Here is a tiny trained network, its code and every weight. The questions are about switching its units off for an input and a class, where a switched-off unit gives its printed mean instead of its output.

import numpy as np


def w(rows, s, z=0):
    codes = np.array(rows[::2]) - 128.0
    scale = np.full(codes.shape[1], s)
    scale[-1] = z or s
    return codes * scale


def f(y):
    return y / 2 * (1 + np.tanh(0.7978845608 * (y + 0.044715 * y**3)))


def log_softmax(a):
    a = a - a.max(-1, keepdims=True)
    return a - np.log(np.exp(a).sum(-1, keepdims=True))


def net(x, mask):
    res = np.array(x, float).reshape(1, 7) / 4 @ E
    y = f(res @ A[0][:, :-1].T + A[0][:, -1])
    res = res + np.where(mask, y, B[0][:, -1]) @ B[0][:, :-1]
    return log_softmax(res[-1] @ U[:, :-1].T + U[:, -1])


A, B = {}, {}
E = w([
[201,175,157,177,91,145,103,114,149,110,114,128],'x0',
[155,30,109,78,93,144,120,56,188,179,162,153],'x1',
[223,125,100,77,150,143,168,132,120,138,96,165],'x2',
[126,179,183,125,105,164,101,153,76,148,119,177],'x3',
[142,166,116,184,91,61,157,148,194,53,73,153],'x4',
[156,141,104,97,93,93,176,208,132,193,142,167],'x5',
[195,140,159,185,87,112,211,79,97,191,254,76],'x6',
],0.013)
A[0] = w([
[135,9,158,80,122,200,85,71,155,212,92,178,40],'neuron 0',
[55,44,132,56,165,207,1,92,128,80,113,109,254],'neuron 1',
[143,158,146,153,111,120,94,97,136,113,110,149,156],'neuron 2',
[92,191,82,181,95,67,139,124,191,30,79,167,88],'neuron 3',
[32,157,157,139,233,124,79,124,105,93,101,45,100],'neuron 4',
[187,232,105,104,195,132,140,159,75,202,62,154,168],'neuron 5',
[110,144,144,122,95,135,94,153,150,120,111,137,84],'neuron 6',
[131,64,77,100,115,95,186,78,161,235,229,91,141],'neuron 7',
[117,160,142,143,129,47,123,87,189,44,83,60,129],'neuron 8',
[59,231,224,181,70,95,81,119,86,176,178,47,124],'neuron 9',
[85,172,114,75,85,53,85,221,188,89,45,179,113],'neuron 10',
[141,128,36,40,35,121,111,87,107,99,99,152,147],'neuron 11',
[97,13,59,66,153,148,207,192,74,187,131,94,131],'neuron 12',
],0.0081,0.0039)
B[0] = w([
[150,100,150,107,215,149,97,93,161,203,132,158,212],'neuron 0',
[93,88,60,123,170,190,23,83,64,157,102,151,247],'neuron 1',
[110,141,150,157,158,178,131,153,136,95,102,160,154],'neuron 2',
[108,116,125,190,167,125,170,170,165,78,132,95,209],'neuron 3',
[80,98,31,141,2,126,70,141,19,90,118,115,205],'neuron 4',
[184,150,194,54,111,140,139,180,78,67,150,133,196],'neuron 5',
[130,160,60,166,156,134,73,147,151,156,177,134,144],'neuron 6',
[188,88,124,91,27,89,103,81,191,145,177,60,250],'neuron 7',
[138,54,123,199,163,153,179,92,133,80,61,154,195],'neuron 8',
[79,183,138,175,86,162,186,66,116,184,114,141,220],'neuron 9',
[99,161,84,162,121,78,121,211,169,140,160,240,218],'neuron 10',
[153,151,174,119,204,115,89,157,166,167,155,125,169],'neuron 11',
[119,131,120,76,142,38,176,127,93,165,93,122,214],'neuron 12',
],0.0097,0.018)
U = w([
[254,229,202,107,131,207,118,184,92,77,141,139,223],'0',
[51,119,75,127,123,157,43,123,60,114,112,118,26],'1',
[130,154,163,12,169,80,196,194,85,158,100,119,3],'2',
[121,105,129,219,172,118,183,86,189,35,95,94,100],'3',
[194,81,143,109,80,55,136,77,201,175,207,54,170],'4',
[97,239,225,198,92,170,184,92,92,198,163,103,207],'5',
[83,166,120,178,150,85,129,223,214,98,108,172,148],'6',
[131,94,138,76,213,171,54,85,165,201,122,157,159],'7',
],0.0094,0.0016)

Each question gives the input, the list of numbers given to net, and the class t.
The units are the neurons (one row each of A and B). Each row of codes is followed by its name. A weight is (code - 128) times the scale printed after its matrix; where a second scale follows, it is the last column's (A, B and U).
mask holds one flag per neuron, in row order. A switched-off neuron (its flag False) gives its mean, the last column of its row in B, instead of its output. The means were averaged over made-up inputs and are rounded, as every weight is.
A unit's drop is (log p(t) with every unit on - log p(t) with that unit switched off) / (log p(t) with every unit on - log p(t) with every unit switched off).
The circuit of an input: a set's keep is (log p(t) with only the set's units on - log p(t) with every unit switched off) / (log p(t) with every unit on - log p(t) with every unit switched off). Starting from the 12 units with the biggest drops (on a tie, the unit counted first), units are removed one at a time, each time the one whose removal leaves the highest keep (on an exact tie, the one counted first), for as long as the keep stays at least 0.8.
units of the circuit, in order: the units of the circuit, biggest drop first
top k neurons: the k neurons with the biggest drops, biggest first
drop when u is switched off: that unit's drop, to one decimal
input [-2,-2,7,4,7,-2,3], class 0: units of the circuit, in order -> (neuron 5)
input [8,-3,7,-4,-2,4,-7], class 0: top 3 neurons -> (neuron 5; neuron 12; neuron 8)
input [-2,-4,-6,2,3,-4,3], class 5: top 2 neurons -> (neuron 9; neuron 1)
input [-2,7,-1,-8,5,-6,-2], class 7: top 2 neurons -> (neuron 1; neuron 0)
input [8,2,2,3,3,1,-1], class 6: top 3 neurons -> (neuron 7; neuron 3; neuron 10)
input [-8,2,6,7,5,5,-4], class 6: top 2 neurons -> (neuron 10; neuron 7)
input [3,-3,3,4,2,-3,2], class 0: top 2 neurons -> (neuron 5; neuron 12)
input [6,-5,7,-6,5,3,6], class 0: top 2 neurons -> (neuron 5; neuron 9)
input [-6,5,6,2,5,3,-3], class 6: top 2 neurons -> (neuron 10; neuron 1)
input [6,-1,8,-8,0,-8,-6], class 1: top 3 neurons -> (neuron 1; neuron 4; neuron 7)
input [0,-2,1,-5,7,-2,7], class 3: drop when neuron 7 is switched off -> 0.0
input [-3,-5,-5,-3,-7,4,8], class 4: drop when neuron 7 is switched off -> 9.6
input [8,2,-2,0,-4,-2,3], class 5: drop when neuron 9 is switched off -> 0.5
input [-2,-3,8,-1,4,-6,-1], class 3: units of the circuit, in order -> (neuron 8)
input [4,-2,-7,-4,1,5,5], class 5: drop when neuron 9 is switched off -> 2.3
